Each row has a name. Each piece below is followed by the name of the row it came from, unless a question asks for something else. Each question is about the rows just above it.

[105 163 119 151 150 147 170 152 140 121 151 125] : Fufuv
[155 114 119 105 125 121 140 151 170 142 163 151] : zaves
[105 114 151 121 163 169 155 140 142 119 125 151] : Logu
which: [155 114 119 105 125 121 140 151 170 142 163 151] | zaves
[105 119 121 125 140 147 150 151 151 152 163 170] is which row reordered? | Fufuv
Put [150 147 170 152 140 121 151 125 105 163 119 151] back in order: which row is it? | Fufuv
Put [151 155 114 119 105 125 121 140 151 170 142 163] back in order: which row is it? | zaves
Which row holds [105 163 119 151 150 147 170 152 140 121 151 125]? | Fufuv
[170 142 163 151 155 114 119 105 125 121 140 151] is which row reordered? | zaves

[130 104 173 185  96 126  89  87 103 120 117 146 120 148 156]  zaves
[132 104 176 161 107 146  82  89 110 106 125 146 124 139 155]  nen
[126 121 149 153 113 130 105 107 113 122 125 137 126 135 145]  Fufuv
[142 103 162 154 118 133 104  94 117 119 119 142 120 135 139]  bim
Put [124 139 155 132 104 176 161 107 146  82  89 110 106 125 146] back in order: which row is it? | nen
Put [145 135 126 137 125 122 113 107 105 130 113 153 149 121 126] back in order: which row is it? | Fufuv

[177 129 189 128 119 147 106 140 119 107 140 156  89 119 116 120  98 102
 165 101 119  66 134  97 135 124 146 115 147 137 128 136 118 138 124 121
 134 113 146] = nen
[120 140 107 146 128 135 124 121 124 129 135 134  89 189 146 102 119 140
  66 138 165 134 113 147 116 115 119 137 177 156  98 106 101 119 147 119
 118 128  97] = zuko
[135 116 140  89 129 124 101 137 146 121 135 128 113 156 147 107 138 134
 119  98 147 106 134 165 129 124 119  97 120 119 146 118 140 119 102 189
  66 115 177] = tok
[ 97 156 165 189 119 119 119 147 101 102 140 137 177 140 118  98  66 134
 147 124 106 128 134 124 129 135 115 120 128 146 113 135 138 116 121  89
 119 107 146] is which row reordered? | zuko
which: [135 116 140  89 129 124 101 137 146 121 135 128 113 156 147 107 138 134
 119  98 147 106 134 165 129 124 119  97 120 119 146 118 140 119 102 189
  66 115 177] | tok
Which row holds these entries in another order? [ 97 128 118 119 147 119 101 106  98 156 177 137 119 115 116 147 113 134
 165 138  66 140 119 102 146 189  89 134 135 129 124 121 124 135 128 146
 107 140 120] | zuko
[102 116 106 134 101 119 147 128 119  89 115  97 113 156 107 147 189 121
 140 120 135 118 119  66  98 146 124 134 137 146 140 129 128 119 177 138
 124 165 135] is which row reordered? | zuko
which: [120 140 107 146 128 135 124 121 124 129 135 134  89 189 146 102 119 140
  66 138 165 134 113 147 116 115 119 137 177 156  98 106 101 119 147 119
 118 128  97] | zuko
Which row holds these entries in another order? [137 177 156  98 106 101 119 147 119 118 128  97 120 140 107 146 128 135
 124 121 124 129 135 134  89 189 146 102 119 140  66 138 165 134 113 147
 116 115 119] | zuko

[130 125 130 129 130 129 126 130 129 125]  Dur
[126 128 128 129 127 129 131 126 126 131]  Lisu
[126 125 112 141 118  93 133 148 124 117]  zuko
[131 194 159 128 145 195 118  88 135 152]  kodib
[129 109 119 136 121 109 129 139 127 122]  Fufuv
[130 130 129 126 129 129 125 129 130 125]  tok
The one value in tok and Fufuv: | [129]
Which value is in both Fufuv and tok? | [129]
Put [127 129 131 126 126 131 126 128 128 129] back in order: which row is it? | Lisu
Which row holds these entries in another order? [125 130 129 125 129 129 126 129 130 130] | tok

[134 140 139 188]  Lisu
[147 154 151 123]  tok
[154 123 151 148]  nen
which: [154 123 151 148] | nen
Put [123 151 154 147] back in order: which row is it? | tok
which: [134 140 139 188] | Lisu
Put [123 148 151 154] back in order: which row is it? | nen
Put [151 148 154 123] back in order: which row is it? | nen

[133 156 146 132 103 152] -> Logu
[157 160 115 149 150 123] -> Dur
[152 156 132 104 146 133] -> Lisu
[123 150 160 157 150 115] -> zaves
Put [146 152 103 156 132 133] back in order: which row is it? | Logu
Which row holds these entries in another order? [115 123 149 150 157 160] | Dur
Which row holds these entries in another order? [123 150 149 115 160 157] | Dur
Which row holds these entries in another order? [157 160 123 115 150 150] | zaves
Put [104 132 133 146 152 156] back in order: which row is it? | Lisu
[104 146 133 152 156 132] is which row reordered? | Lisu
Put [150 115 123 150 160 157] back in order: which row is it? | zaves

[147 101 152 153 142 111 147 139 143  98 114 115 136 116 153 177 113 133
 161 114 110] -> bim
[125 113 123 124 127 158 125 128 126 101 156 157 129 154 125 122 156 131
 123 156 158] -> popi
[113 145 122  97 152 135 122 144 137 147 107 141  99 121 141 140 105 148
 162 119 147] -> kodib
[128 106 129 128 129 166 128 129 128  82 145 145 129 142 128 132 160 129
 129 159 166] -> Fufuv
[145 120 127 147 141 161 124 140 141 113 121 122 137 122 148 162 105 135
 152 107  97] -> zaves
[125  88 124 125 124 147 123 124 123  61 115 110 123 114 123 134 147 125
 128 146 151] -> tok
[145 100 147 148 141 128 143 140 142  96 128 129 138 129 148 165 128 137
 153 128 127] -> Dur
[114 152 115 113 117 134 117 117 118 160 129 129 118 127 111  99 132 118
 108 132 134] -> zuko
[122 154 121 120 123 100 160 123 123 181 122 122 124 123 121 111 104 122
 118 148 100] -> Lisu
[124 168 122 122 125  92 124 126 125 206 128 128 127 129 122 112  96 128
 119  97  92] -> Logu
[125 127 126 124 126 154 127 126 128 138 151 156 128 152 121 119 151 127
 121 150 154] -> Pon
Which value is in both Fufuv and bim? | [142]
Put [140 141 113 121 122 137 122 148 162 105 135 152 107  97 145 120 127 147
 141 161 124] back in order: which row is it? | zaves
Where do [128 106 129 128 129 166 128 129 128  82 145 145 129 142 128 132 160 129
 129 159 166] appear? | Fufuv
Shared by Lisu and bim: | [111]
[101 113 122 123 123 124 125 125 125 126 127 128 129 131 154 156 156 156
 157 158 158] is which row reordered? | popi
which: [122 154 121 120 123 100 160 123 123 181 122 122 124 123 121 111 104 122
 118 148 100] | Lisu
which: [125 127 126 124 126 154 127 126 128 138 151 156 128 152 121 119 151 127
 121 150 154] | Pon

[ 75  76 151 151] -> nen
[ 75 151 151  75] -> tok
[ 74 174 150  74] -> Fufuv
Put [ 75 151 151  76] back in order: which row is it? | nen
Put [ 74  74 174 150] back in order: which row is it? | Fufuv
which: [ 75  76 151 151] | nen
[ 75 151 151  75] is in which row? | tok
Put [151  75  75 151] back in order: which row is it? | tok

[132 155 117 155 134 122 144 139 131 126 109 135 129 121 138 118 130 141
 131] -> Logu
[126 121 146 142 161 127 121 123 105 112 148 128 127 120 134 151 100 157
 130] -> Dur
[138 128 115 122 100 120 111 142 134 141 146 127 134 135 147 100 131  95
 188] -> zuko
[131 147 135 123 118 122  89 160 125 120 146 115 136 118  86 134 123 108
 157] -> tok
[120 124 112 133 133 138 138 137 102 114 187 116 140 112 140 127 144 113
 109] -> Pon
[138 127 133 116 109 144 133 124 140 140 137 113 102 113 113 114 138 112
 120] -> Lisu
[121 118 138 122 134 126 131 110 141 155 139 155 135 129 131 144 117 132
 130] -> kodib
[ 90 187  87 112  79 115 130 136 160 143 131 127 137 116 153 126 158 118
 124] -> zaves
which: [138 128 115 122 100 120 111 142 134 141 146 127 134 135 147 100 131  95
 188] | zuko
[120 138 127 133 116 109 144 133 124 140 140 137 113 102 113 113 114 138
 112] is which row reordered? | Lisu
Where do [120 124 112 133 133 138 138 137 102 114 187 116 140 112 140 127 144 113
 109] appear? | Pon
Where do [132 155 117 155 134 122 144 139 131 126 109 135 129 121 138 118 130 141
 131] appear? | Logu
Which row holds these entries in another order? [131 141 130 118 138 121 129 135 109 126 131 139 144 122 134 155 117 155
 132] | Logu
which: [121 118 138 122 134 126 131 110 141 155 139 155 135 129 131 144 117 132
 130] | kodib

[108 123 129 139 141 109 119 130  97 113 137 132  71 182 146  75 100 118
 108 156 142 106 105 129 144 150 118 104 134  97 156 154 132 104 108 132
 129]  tok
[117 147 111 126 145 136 155 123 147 171 145 131 153  92 129 102 113 139
 143 121 129 200 158 137 181 106 112 132 121 155  97 142 119 126 126 182
 132]  Logu
[134  75 154 137  97  97 100 109 129 104 105 132 118 142 118 156 156 130
 108 150 132 108 129 104 123 119 108 130 132 141 146 106 144 139 113  71
 128]  zaves
[ 99 150  71 156 132 141 119  97 137 146  97 144 108 123 154 105 129 104
 108 132 108 109 113 118 104 118 156 142  75 130 129 139 128 129 106 134
 132]  Dur
The row with [134  75 154 137  97  97 100 109 129 104 105 132 118 142 118 156 156 130
 108 150 132 108 129 104 123 119 108 130 132 141 146 106 144 139 113  71
 128] is | zaves
[123 132 130 137 128 132 113 130 156 100 129  71 154 109 108  75 146 106
 141 132 118 105 156 118 144 108 142 150 139  97 108 119  97 104 104 134
 129] is which row reordered? | zaves
Put [123 132  97 139 156 108 130 129 113 156  75 144 106 132 105 142 118 109
 150 182 129 108 119 134  97 141 132 129 154 104 118 146 104 108 100 137
  71] back in order: which row is it? | tok
Which row holds these entries in another order? [129 132 108 104 132 154 156  97 134 104 118 150 144 129 105 106 142 156
 108 118 100  75 146 182  71 132 137 113  97 130 119 109 141 139 129 123
 108] | tok
Which row holds [108 123 129 139 141 109 119 130  97 113 137 132  71 182 146  75 100 118
 108 156 142 106 105 129 144 150 118 104 134  97 156 154 132 104 108 132
 129]? | tok

[120 100 117 135 153 106 114  87 186 110 124  99 150 109 122 125 166 128
 142]  Logu
[107 157 128 115 121 154 132 137 125 101 141 117 163 170 151 140 100 167
 190]  Lisu
[ 89 115 154 140 119 144 158 121 145 150 110  90 131 150 126 149  71 110
 148]  bim
[107 157 128 115 121 154 165 137 125 118  75 149 140 139 124 142 123 113
 120]  Dur
[111  93 111 132 151  98 111  91 188 113 128 100 150 113 124 131 168 130
 145]  tok
[112 107  96 119 109 165 176 122 128 131 119 135  99  88 100 115 191 119
 134]  Fufuv
which: [111  93 111 132 151  98 111  91 188 113 128 100 150 113 124 131 168 130
 145] | tok
which: [120 100 117 135 153 106 114  87 186 110 124  99 150 109 122 125 166 128
 142] | Logu
Where do [107 157 128 115 121 154 132 137 125 101 141 117 163 170 151 140 100 167
 190] appear? | Lisu
Put [121 125 107 128 100 101 137 167 163 151 132 115 117 141 140 170 154 157
 190] back in order: which row is it? | Lisu

[102 175 112 174  80 147 151] -> popi
[162 135 173 174  85  81  96] -> Fufuv
[ 96 135 162  85 173  85  82] -> Logu
[111 151 148 112 174  79  89] -> bim
[ 97 115 162  78 166  98  87] -> zuko
[112 151 146 112 174  80 102] -> Dur
[111 112 148  79 173 151  89] -> nen
[ 98 137 162  93 176  82  79] -> Pon
Put [ 82  85 173  85 162 135  96] back in order: which row is it? | Logu
[ 89  79 174 112 148 151 111] is which row reordered? | bim
[ 80 151 102 146 112 112 174] is which row reordered? | Dur
Shared by popi and Fufuv: | [174]

[141 133 103 163]  nen
[ 96 179  93 127]  kodib
[118 167 163 127]  popi
[162 133 163 121]  tok
[185 167 132 127]  Fufuv
[103 133 141 162]  zaves
[ 96 122 151 115]  Pon
[163 156 103 162]  Lisu
Shared by kodib and popi: | [127]
Which row holds these entries in another order? [ 96 115 122 151] | Pon
[163 103 133 141] is which row reordered? | nen
Which value is in both nen and popi? | [163]
which: [118 167 163 127] | popi

[140 129 134 124 131 128 142 138 133 144 129 132 137 128 139 126 130 145
 135 135 143 139 134 135 132 134 145 138 132 140 124 139] = zaves
[ 95 148 195 153 122 156 140 118 166 104 155  80  86 141 138  85 142 137
 138 157 129  95 161 155 130 133 104 120 134 143 172 119] = zuko
[136 144 136 140 139 139 134 136 136 128 138 157 148 140 126 146 143 117
 127 134 137 136 143 136 140 132 123 144 130 129 140 127] = Logu
[137 145 138 141 140 139 136 137 138 128 139 159 149 140 127 147 145 118
 127 136 139 137 145 138 142 132 123 147 130 130 133 138] = nen
[136 144 136 140 139 139 134 136 136 128 138 157 148 140 126 146 143 117
 127 134 137 136 143 136  95 132 142 138 133 139 128 138] = bim
which: [136 144 136 140 139 139 134 136 136 128 138 157 148 140 126 146 143 117
 127 134 137 136 143 136 140 132 123 144 130 129 140 127] | Logu

[150 128  96  99 141 120 145 122  77 145 118 137 129 140 146 132 162 153
 138 147 144 118 122 103 115 119 106 148 158 112 148 151  94 141 133 148
 149 137 176 134 167 133 110 143 143 127 102 114 108  80 124 120 112]  bim
[127 107 122 164 137 131 109 112 114 118 106 128 100 132 143 164 121 100
  97 121 134 125 119 149 114 149 123 129 147 118 113 110 179 129 137 156
 112 120 131 151 103  96 134 121 171 137 134 128 124  81 144 125 134]  zuko
[153 131 117  90 142 124 133 123  85 144 121 130 147 151 146 133 177 151
 137 142 147 125 121 113 100 115 111 141 165 115 147 155  83 153 125 140
 141 133 183 133 172 131 115 142 139 129  92 118 108  74 130 124 109]  Fufuv
[131 109 125 133 140 133 100 155 151 142 129 113 124 121 133 116 139 141
  92 108  90 177 130 121 153 133 115 153 125 183 137 172 165 147 124 144
 111 123 117  85 131 118 147 142 115  74 151 146 141 142 130 147  83]  tok
which: [150 128  96  99 141 120 145 122  77 145 118 137 129 140 146 132 162 153
 138 147 144 118 122 103 115 119 106 148 158 112 148 151  94 141 133 148
 149 137 176 134 167 133 110 143 143 127 102 114 108  80 124 120 112] | bim
Which row holds these entries in another order? [109 124 130  74 108 118  92 129 139 142 115 131 172 133 183 133 141 140
 125 153  83 155 147 115 165 141 111 115 100 113 121 125 147 142 137 151
 177 133 146 151 147 130 121 144  85 123 133 124 142  90 117 131 153] | Fufuv

[131  90 133 123 134 124 111 144 139 145]  kodib
[122  76 151 115 142 111 119 104 118 135]  Lisu
[102  96 129 116 140 135  76 130 154 136]  zuko
[153 141 158 105 119 141 153 111 109 141]  Fufuv
[131  90 133 112 134 171 111 144 138 145]  Dur
[114 169  95 140 108 165  95 156 144 139]  bim
[171 144 123 131 111  90 134 134 145 141]  Pon
Which row holds these entries in another order? [ 90 111 112 131 133 134 138 144 145 171] | Dur
The one value in kodib and Fufuv: | [111]
Shared by bim and zuko: | [140]
Shared by Fufuv and Dur: | [111]

[174  83  85 164 130] -> Dur
[ 84 175  84 164 131] -> bim
[116 164 123 165  90] -> tok
[152  66 125 117 154] -> Fufuv
[174  84  85 130 164] -> Logu
[131 164  84 175  85] -> zaves
Which value is in both Logu and tok? | [164]
The one value in Dur and bim: | [164]
Put [ 85 131 164  84 175] back in order: which row is it? | zaves
Put [131 164  84 175  84] back in order: which row is it? | bim
Which row holds these entries in another order? [ 85  84 131 164 175] | zaves
Put [ 84  85 130 164 174] back in order: which row is it? | Logu

[132 139 152 153 147] = Pon
[152 152 132 147 139] = nen
[128 118 158 105 136] = Fufuv
[105 137 118 128 158] = zaves
[136 118 158 128 106] = tok
[128 136 151  55 117] = popi
Which value is in both popi and zaves? | [128]
Which row holds these entries in another order? [147 153 152 139 132] | Pon
which: [128 136 151  55 117] | popi
Put [106 136 118 158 128] back in order: which row is it? | tok
[132 153 152 139 147] is which row reordered? | Pon
Which row holds these entries in another order? [105 118 128 136 158] | Fufuv
[117  55 151 136 128] is which row reordered? | popi

[165 131 102 120 105 112 129 154 134 154 163 124 141 112 137  85 110 135
 152 133 133 110 112 128 128 103 133 155 148 124 158 113 110 138 143 161
 152 105 122 162 139 138 161 134  93 125 135 157 103 137 143 105 148 118
 116 134 150 146 127 110] -> zuko
[155 108 134 112  52  93 158  98 128  95 147  65 134 102 156 110 109 155
 162 108 160  80  79 113 100 107 198 157  95 143 111 133 146 133 148 152
 169 143 142 115 130 166 137 154 137 142  91 167  84 135 155 151 183 151
 135 151 145 122 141 153] -> kodib
[123 105 132 130 128  92 122 139 113 129 126 104 144 148 138 113 108 139
 148 148 125 157  87 134 129 126 121 118 160  99 124  99 130 143 131 173
 133 118 167 148 132 126 162 128 124 123 120 131 108 128 136 101 169 140
 132 154 113 150 130 129] -> Fufuv
[134 151  84 198 155 167 108 183 135 152 113 147 142 102  91  80  52 133
 137  93  79 155 169 137 141 122 160 151  95  65 130 143 128 153 111 158
 106 112  98 142 166 134 155 109 100 145 115 143 157 162 156 151 146 148
 108 154  95 135 133 110] -> Lisu
Which row holds [123 105 132 130 128  92 122 139 113 129 126 104 144 148 138 113 108 139
 148 148 125 157  87 134 129 126 121 118 160  99 124  99 130 143 131 173
 133 118 167 148 132 126 162 128 124 123 120 131 108 128 136 101 169 140
 132 154 113 150 130 129]? | Fufuv
The row with [155 108 134 112  52  93 158  98 128  95 147  65 134 102 156 110 109 155
 162 108 160  80  79 113 100 107 198 157  95 143 111 133 146 133 148 152
 169 143 142 115 130 166 137 154 137 142  91 167  84 135 155 151 183 151
 135 151 145 122 141 153] is | kodib
[153 141 122 145 151 135 151 183 151 155 135  84 167  91 142 137 154 137
 166 130 115 142 143 169 152 148 133 146 133 111 143  95 157 198 107 100
 113  79  80 160 108 162 155 109 110 156 102 134  65 147  95 128  98 158
  93  52 112 134 108 155] is which row reordered? | kodib

[162 168  77 114 197  69 178  82  84 159] = popi
[ 92 174 162 169  96 140 141 120 101  87] = Lisu
[164  77 167 196  78  58 161  83 159  97] = tok
[ 77 161 196 159  58 168  97 164  78  83] = zaves
The one value in Lisu and popi: | [162]
The row with [ 77 161 196 159  58 168  97 164  78  83] is | zaves
Which row holds [ 92 174 162 169  96 140 141 120 101  87]? | Lisu
[ 83  78 164  97 168  58 159 196 161  77] is which row reordered? | zaves
which: [162 168  77 114 197  69 178  82  84 159] | popi
[ 77 196 164  58 159 168  78  83  97 161] is which row reordered? | zaves

